Here is a tiny trained network, its code and every weight. The questions are about switching its units off for an input and a target symbol, where a switched-off unit gives its printed mean instead of its output.

import numpy as np


def w(rows, s, z=0):
    codes = np.array(rows[::2]) - 128.0
    scale = np.full(codes.shape[1], s)
    scale[-1] = z or s
    return codes * scale


def norm(h):
    return h / np.sqrt((h * h).mean(-1, keepdims=True) + 1e-5)


def softmax(a):
    e = np.exp(a - a.max(-1, keepdims=True))
    return e / e.sum(-1, keepdims=True)


def log_softmax(a):
    a = a - a.max(-1, keepdims=True)
    return a - np.log(np.exp(a).sum(-1, keepdims=True))


def net(x, mask):
    ids = ['αβγδεζηθλμπστφψω'.index(c) for c in x.split()]
    T = len(ids)
    res = E[ids] + P[:T]
    u = 0
    for l in range(2):
        r = norm(res)
        for j in range(3):
            rows = slice(3 * j, 3 * j + 3)
            q, k, v = (r @ M[l][rows].T for M in (Q, K, V))
            z = softmax(np.where(np.tri(T) > 0, q @ k.T / 3**0.5, -1e9)) @ v
            o = O[l][rows]
            res = res + np.where(mask[u + j], z, o[:, -1]) @ o[:, :-1]
        u += 3
    return log_softmax(norm(res)[-1] @ U[:, :-1].T + U[:, -1])


Q, K, V, O = {}, {}, {}, {}
E = w([
[135,134,112,107,176,137,76,59,96,71],'α',
[195,110,140,156,152,169,146,82,89,173],'β',
[134,164,171,169,167,97,148,69,63,170],'γ',
[192,162,183,117,125,187,120,159,70,70],'δ',
[57,86,106,179,143,117,179,105,94,98],'ε',
[135,132,141,103,87,227,166,100,131,74],'ζ',
[141,174,94,200,208,66,122,130,92,128],'η',
[103,161,77,101,162,148,137,41,158,110],'θ',
[124,160,109,57,123,166,143,124,74,144],'λ',
[194,251,102,153,134,127,140,102,134,82],'μ',
[118,121,202,135,218,138,189,146,72,194],'π',
[86,45,119,77,136,205,111,142,129,101],'σ',
[146,131,154,212,181,157,142,58,158,43],'τ',
[144,118,83,196,79,114,122,108,45,80],'φ',
[138,203,110,79,183,179,158,135,166,55],'ψ',
[54,160,143,99,132,145,117,87,121,28],'ω',
],0.013)
P = w([
[116,140,125,140,122,155,120,136,90,137],'0',
[159,74,89,131,226,171,177,163,81,78],'1',
[140,113,143,104,104,106,126,129,127,134],'2',
[168,71,35,142,229,189,134,182,110,96],'3',
[87,176,127,147,123,198,82,156,122,160],'4',
[92,150,199,151,131,83,207,99,65,126],'5',
[119,118,157,103,104,111,89,127,159,153],'6',
[95,78,55,160,178,247,101,147,93,130],'7',
[74,169,147,129,101,184,83,156,172,184],'8',
[67,162,224,147,148,87,182,109,99,112],'9',
[99,139,180,97,116,124,66,123,197,173],'10',
],0.014)
Q[0] = w([
[113,130,197,91,54,8,190,141,162,124],'0.h0',
[100,234,206,128,129,164,158,56,86,131],'0.h0',
[173,159,195,103,159,127,141,55,32,66],'0.h0',
[105,165,204,139,167,157,120,71,86,80],'0.h1',
[68,123,97,116,75,83,129,150,171,109],'0.h1',
[132,132,200,99,81,41,168,95,115,115],'0.h1',
[137,109,130,172,145,185,110,129,59,71],'0.h2',
[210,35,43,106,131,142,127,190,197,173],'0.h2',
[102,150,88,161,180,218,53,131,128,145],'0.h2',
],0.011)
K[0] = w([
[172,70,100,94,128,70,181,121,124,94],'0.h0',
[113,132,188,120,90,83,106,162,213,168],'0.h0',
[148,120,178,89,98,80,43,100,164,135],'0.h0',
[120,135,243,109,90,94,54,143,251,174],'0.h1',
[109,92,103,128,134,108,203,134,141,76],'0.h1',
[187,78,116,84,94,38,153,127,149,122],'0.h1',
[107,151,106,133,72,153,74,128,130,147],'0.h2',
[123,151,76,129,178,207,162,97,33,109],'0.h2',
[75,181,171,187,129,172,113,152,127,145],'0.h2',
],0.012)
V[0] = w([
[117,197,172,186,111,111,175,112,190,47],'0.h0',
[89,149,138,70,143,108,179,225,137,104],'0.h0',
[103,65,138,166,190,132,112,136,146,63],'0.h0',
[134,111,111,142,112,148,196,88,214,154],'0.h1',
[126,113,249,177,73,121,191,148,117,188],'0.h1',
[223,94,115,139,175,201,103,193,123,154],'0.h1',
[151,125,195,90,152,178,117,131,124,94],'0.h2',
[202,148,206,124,153,99,93,135,145,122],'0.h2',
[118,126,130,151,13,112,68,162,77,85],'0.h2',
],0.012)
O[0] = w([
[178,134,145,168,160,188,156,131,121,75,137],'0.h0',
[70,174,176,127,147,122,114,237,98,8,78],'0.h0',
[60,45,170,217,90,129,139,75,205,96,79],'0.h0',
[118,154,93,55,60,182,228,154,187,152,84],'0.h1',
[112,48,80,133,86,188,131,191,71,132,2],'0.h1',
[150,88,229,110,102,64,172,185,177,169,111],'0.h1',
[132,87,219,87,151,204,80,97,141,149,196],'0.h2',
[180,98,123,171,143,152,55,172,133,141,76],'0.h2',
[193,57,78,110,63,82,106,80,108,20,89],'0.h2',
],0.011,0.0076)
Q[1] = w([
[31,176,202,147,108,155,109,134,162,180],'1.h0',
[78,78,112,94,99,60,167,91,163,80],'1.h0',
[200,122,70,83,96,93,168,147,148,100],'1.h0',
[172,102,149,188,87,40,170,199,140,82],'1.h1',
[76,144,105,79,119,84,128,162,37,130],'1.h1',
[137,146,227,81,171,140,108,55,198,140],'1.h1',
[133,154,203,50,108,197,113,88,91,160],'1.h2',
[25,162,198,201,122,152,104,127,152,170],'1.h2',
[115,110,121,126,255,85,104,125,117,139],'1.h2',
],0.0092)
K[1] = w([
[63,134,134,129,212,167,130,163,200,142],'1.h0',
[1,66,115,141,85,95,138,55,142,51],'1.h0',
[197,119,123,67,132,97,182,79,36,56],'1.h0',
[136,88,119,164,131,46,171,143,134,71],'1.h1',
[148,140,85,42,147,107,128,153,96,126],'1.h1',
[63,175,207,101,104,146,96,101,172,116],'1.h1',
[112,178,167,58,73,200,76,180,182,177],'1.h2',
[30,153,176,176,160,150,151,219,229,172],'1.h2',
[95,216,116,141,131,75,46,133,126,156],'1.h2',
],0.0088)
V[1] = w([
[66,46,124,45,200,168,87,76,147,162],'1.h0',
[241,198,193,91,151,100,56,159,203,158],'1.h0',
[120,111,66,194,108,136,136,122,123,99],'1.h0',
[182,70,26,176,83,128,187,169,99,122],'1.h1',
[122,146,110,160,96,148,68,196,120,184],'1.h1',
[130,121,105,69,232,118,95,116,71,129],'1.h1',
[170,91,155,82,71,232,237,166,123,57],'1.h2',
[88,120,116,185,254,67,154,122,140,102],'1.h2',
[174,76,199,121,165,83,160,114,130,142],'1.h2',
],0.0071)
O[1] = w([
[81,234,225,33,63,172,96,64,159,125,168],'1.h0',
[223,174,115,101,155,129,120,142,229,136,191],'1.h0',
[184,135,137,173,132,91,162,102,83,132,80],'1.h0',
[132,81,153,166,149,185,113,122,110,132,2],'1.h1',
[145,136,137,151,134,104,149,64,112,122,89],'1.h1',
[45,180,122,159,124,110,77,137,122,178,186],'1.h1',
[97,69,137,81,254,109,158,56,135,115,80],'1.h2',
[89,131,173,172,23,186,163,180,179,127,152],'1.h2',
[104,106,104,133,63,145,144,148,110,161,146],'1.h2',
],0.0082,0.0096)
U = w([
[147,138,193,159,160,43,44,28,155,171,3],'α',
[167,58,99,59,87,97,168,160,149,246,142],'β',
[110,118,51,157,166,198,61,132,59,206,108],'γ',
[189,77,209,102,124,139,32,160,108,106,108],'δ',
[24,121,99,146,102,120,204,136,86,90,200],'ε',
[133,86,134,3,200,140,164,101,100,103,105],'ζ',
[139,150,119,210,51,103,149,210,148,145,222],'η',
[100,225,72,121,147,148,221,84,133,178,138],'θ',
[98,178,84,39,132,47,63,186,71,119,142],'λ',
[247,157,68,142,207,135,117,171,133,123,105],'μ',
[18,80,149,136,179,167,98,210,100,170,145],'π',
[67,75,186,47,23,64,157,146,209,92,114],'σ',
[152,77,160,160,114,227,166,106,171,143,146],'τ',
[171,89,51,101,73,57,147,116,127,86,254],'φ',
[99,164,226,137,229,114,162,200,177,59,86],'ψ',
[89,157,101,142,143,193,46,103,108,15,71],'ω',
],0.0072,0.0043)

Each question gives the input, a string of symbols that net reads in full, and the target symbol t.
The units are the heads (3 rows each of Q, K, V and O). Each row of codes is followed by its name. A weight is (code - 128) times the scale printed after its matrix; where a second scale follows, it is the last column's (O and U).
mask holds one flag per head, layer by layer. A switched-off head (its flag False) gives its mean, the last column of its rows in O, instead of its output. The means were averaged over made-up inputs and are rounded, as every weight is.
A unit's drop is (log p(t) with every unit on - log p(t) with that unit switched off) / (log p(t) with every unit on - log p(t) with every unit switched off).
The circuit of an input: a set's keep is (log p(t) with only the set's units on - log p(t) with every unit switched off) / (log p(t) with every unit on - log p(t) with every unit switched off). Starting from all 6 units, units are removed one at a time, each time the one whose removal leaves the highest keep (on an exact tie, the one counted first), for as long as the keep stays at least 0.8.
circuit, biggest first: the units of the circuit, biggest drop first
which heads matter: for each layer, one digit per head in row order, 1 if its drop is at least 0.15 and else 0, layers parted by /
input σ θ σ ε τ δ ζ ζ, target τ: which heads matter => 100 / 000
input π θ ζ γ η θ ω ζ τ η, target ω: which heads matter => 010 / 000
input ε θ θ θ δ λ ψ η δ λ, target ψ: which heads matter => 100 / 000
input θ φ ω μ ζ λ μ α α, target α: which heads matter => 110 / 000
input ζ τ α β θ σ β, target β: circuit, biggest first => (0.h1)
input θ β β μ, target θ: which heads matter => 001 / 000
input θ σ ζ π θ β, target ζ: circuit, biggest first => (1.h2 0.h1)
input γ ζ θ μ τ ζ ε θ η θ, target ε: circuit, biggest first => (0.h2 1.h0 0.h0)
input θ ω δ η λ η γ γ ω ω, target γ: circuit, biggest first => (0.h1 0.h0)
input λ ε ε, target ε: which heads matter => 000 / 000
input α λ π ζ ζ σ, target π: circuit, biggest first => (0.h1 0.h2)
input δ α φ θ, target δ: circuit, biggest first => (0.h1 0.h2)
input θ λ ζ β σ λ, target ζ: which heads matter => 010 / 001
input θ ε β λ γ σ α λ ε τ, target α: circuit, biggest first => (0.h1 0.h0)
input π α π α θ θ δ, target δ: circuit, biggest first => (0.h2)
input θ ψ ε λ τ ψ, target ε: which heads matter => 001 / 100
input λ δ ψ α ζ π α α, target ζ: which heads matter => 011 / 001
input ε δ β π δ λ φ ε ζ θ, target φ: which heads matter => 001 / 000
input φ ζ π δ λ λ γ, target γ: which heads matter => 010 / 000
input ψ π θ π, target ψ: circuit, biggest first => (0.h0)
input θ β π ε λ λ η, target η: which heads matter => 000 / 001
input μ σ φ σ θ λ, target φ: which heads matter => 001 / 000
input α η β λ η σ ζ ψ, target η: circuit, biggest first => (1.h2 0.h1)
input θ η η λ μ, target μ: circuit, biggest first => (1.h0 0.h2)
input ε γ λ θ θ θ ω λ λ θ, target ω: circuit, biggest first => (0.h1 0.h0)
input ζ θ γ π σ τ ω ψ θ λ, target ω: circuit, biggest first => (0.h1 0.h0)
